Here is a tiny trained network, its code and every weight. The questions are about switching its units off for an input and a class, where a switched-off unit gives its printed mean instead of its output.

import numpy as np


def w(rows, s, z=0):
    codes = np.array(rows[::2]) - 128.0
    scale = np.full(codes.shape[1], s)
    scale[-1] = z or s
    return codes * scale


def norm(h):
    return h / np.sqrt((h * h).mean(-1, keepdims=True) + 1e-5)


def f(y):
    return y / 2 * (1 + np.tanh(0.7978845608 * (y + 0.044715 * y**3)))


def log_softmax(a):
    a = a - a.max(-1, keepdims=True)
    return a - np.log(np.exp(a).sum(-1, keepdims=True))


def net(x, mask):
    res = np.array(x, float).reshape(1, 3) / 4 @ E
    u = 0
    for l in range(3):
        y = f(norm(res) @ A[l][:, :-1].T + A[l][:, -1])
        res = res + np.where(mask[u : u + 8], y, B[l][:, -1]) @ B[l][:, :-1]
        u += 8
    return log_softmax(norm(res)[-1] @ U[:, :-1].T + U[:, -1])


A, B = {}, {}
E = w([
[123,204,167],'x0',
[3,100,170],'x1',
[174,73,231],'x2',
],0.0053)
A[0] = w([
[120,163,181,58],'0.n1',
[138,165,126,3],'0.n2',
[115,104,43,61],'0.n3',
[178,169,138,157],'0.n4',
[135,78,130,24],'0.n5',
[112,169,98,129],'0.n6',
[154,72,129,54],'0.n7',
[254,103,93,113],'0.n8',
],0.0072,0.0035)
B[0] = w([
[130,180,89,107],'0.n1',
[3,164,172,75],'0.n2',
[112,65,158,142],'0.n3',
[131,161,166,180],'0.n4',
[6,145,160,92],'0.n5',
[180,124,168,151],'0.n6',
[57,84,147,113],'0.n7',
[211,141,94,255],'0.n8',
],0.0048,0.0024)
A[1] = w([
[177,102,230,131],'1.n1',
[116,166,64,86],'1.n2',
[139,19,88,101],'1.n3',
[21,87,145,196],'1.n4',
[140,248,183,49],'1.n5',
[99,198,178,165],'1.n6',
[98,179,49,150],'1.n7',
[114,124,85,2],'1.n8',
],0.013,0.0026)
B[1] = w([
[47,212,177,216],'1.n1',
[144,139,192,164],'1.n2',
[11,220,26,213],'1.n3',
[238,87,131,253],'1.n4',
[90,121,13,198],'1.n5',
[103,49,37,176],'1.n6',
[81,170,254,197],'1.n7',
[84,139,170,123],'1.n8',
],0.0096,0.0059)
A[2] = w([
[130,178,88,84],'2.n1',
[166,97,94,196],'2.n2',
[85,151,145,96],'2.n3',
[161,136,127,2],'2.n4',
[158,35,143,91],'2.n5',
[246,124,115,41],'2.n6',
[170,193,115,170],'2.n7',
[67,142,109,86],'2.n8',
],0.013,0.0029)
B[2] = w([
[130,65,126,219],'2.n1',
[101,105,201,196],'2.n2',
[144,126,183,177],'2.n3',
[130,120,127,109],'2.n4',
[254,61,143,166],'2.n5',
[177,50,141,229],'2.n6',
[90,63,169,255],'2.n7',
[195,85,103,210],'2.n8',
],0.0091,0.0038)
U = w([
[253,25,142,162],'0',
[87,113,10,168],'1',
[111,211,210,155],'2',
[130,86,92,142],'3',
[219,194,91,2],'4',
],0.015,0.011)

Each question gives the input, the list of numbers given to net, and the class t.
The units are the neurons (one row each of A and B). Each row of codes is followed by its name. A weight is (code - 128) times the scale printed after its matrix; where a second scale follows, it is the last column's (A, B and U).
mask holds one flag per neuron, layer by layer. A switched-off neuron (its flag False) gives its mean, the last column of its row in B, instead of its output. The means were averaged over made-up inputs and are rounded, as every weight is.
A unit's drop is (log p(t) with every unit on - log p(t) with that unit switched off) / (log p(t) with every unit on - log p(t) with every unit switched off).
The circuit of an input: a set's keep is (log p(t) with only the set's units on - log p(t) with every unit switched off) / (log p(t) with every unit on - log p(t) with every unit switched off). Starting from the 12 units with the biggest drops (on a tie, the unit counted first), units are removed one at a time, each time the one whose removal leaves the highest keep (on an exact tie, the one counted first), for as long as the keep stays at least 0.8.
circuit, biggest first: the units of the circuit, biggest drop first
unit that matters most: the unit with the biggest drop
top k neurons: the k neurons with the biggest drops, biggest first
top k neurons in layer l: the k neurons of layer l with the biggest drops, biggest first
drop when u is switched off: that unit's drop, to one decimal
input [-4,-2,-2], class 1: unit that matters most => 1.n3
input [5,-3,-3], class 1: top 2 neurons => (1.n5, 1.n4)
input [8,2,6], class 1: top 2 neurons => (1.n5, 1.n6)
input [7,8,6], class 0: top 2 neurons => (1.n3, 1.n6)
input [5,5,-6], class 2: top 2 neurons in layer 1 => (1.n7, 1.n2)
input [-6,-5,-3], class 1: top 2 neurons => (1.n3, 1.n4)
input [6,-6,-4], class 0: top 2 neurons => (1.n1, 1.n3)
input [-7,-6,-2], class 1: top 3 neurons => (1.n3, 1.n4, 0.n3)
input [0,4,-4], class 0: top 2 neurons => (1.n4, 0.n8)
input [-2,-4,5], class 2: top 2 neurons => (1.n1, 1.n4)
input [-5,6,-3], class 0: top 3 neurons => (1.n4, 1.n1, 0.n8)
input [-3,-5,-8], class 2: top 2 neurons in layer 1 => (1.n7, 1.n4)
input [2,-3,4], class 2: top 2 neurons in layer 1 => (1.n1, 1.n4)
input [-6,-3,4], class 1: circuit, biggest first => (1.n3)
input [6,6,-6], class 0: top 2 neurons in layer 0 => (0.n8, 0.n4)
input [2,7,-1], class 0: drop when 0.n5 is switched off => 0.0
input [8,5,5], class 1: drop when 1.n6 is switched off => 0.1
input [-4,0,-8], class 2: drop when 1.n7 is switched off => 0.3
input [-3,-7,-6], class 0: drop when 2.n6 is switched off => 0.2
input [0,-2,4], class 2: unit that matters most => 1.n1
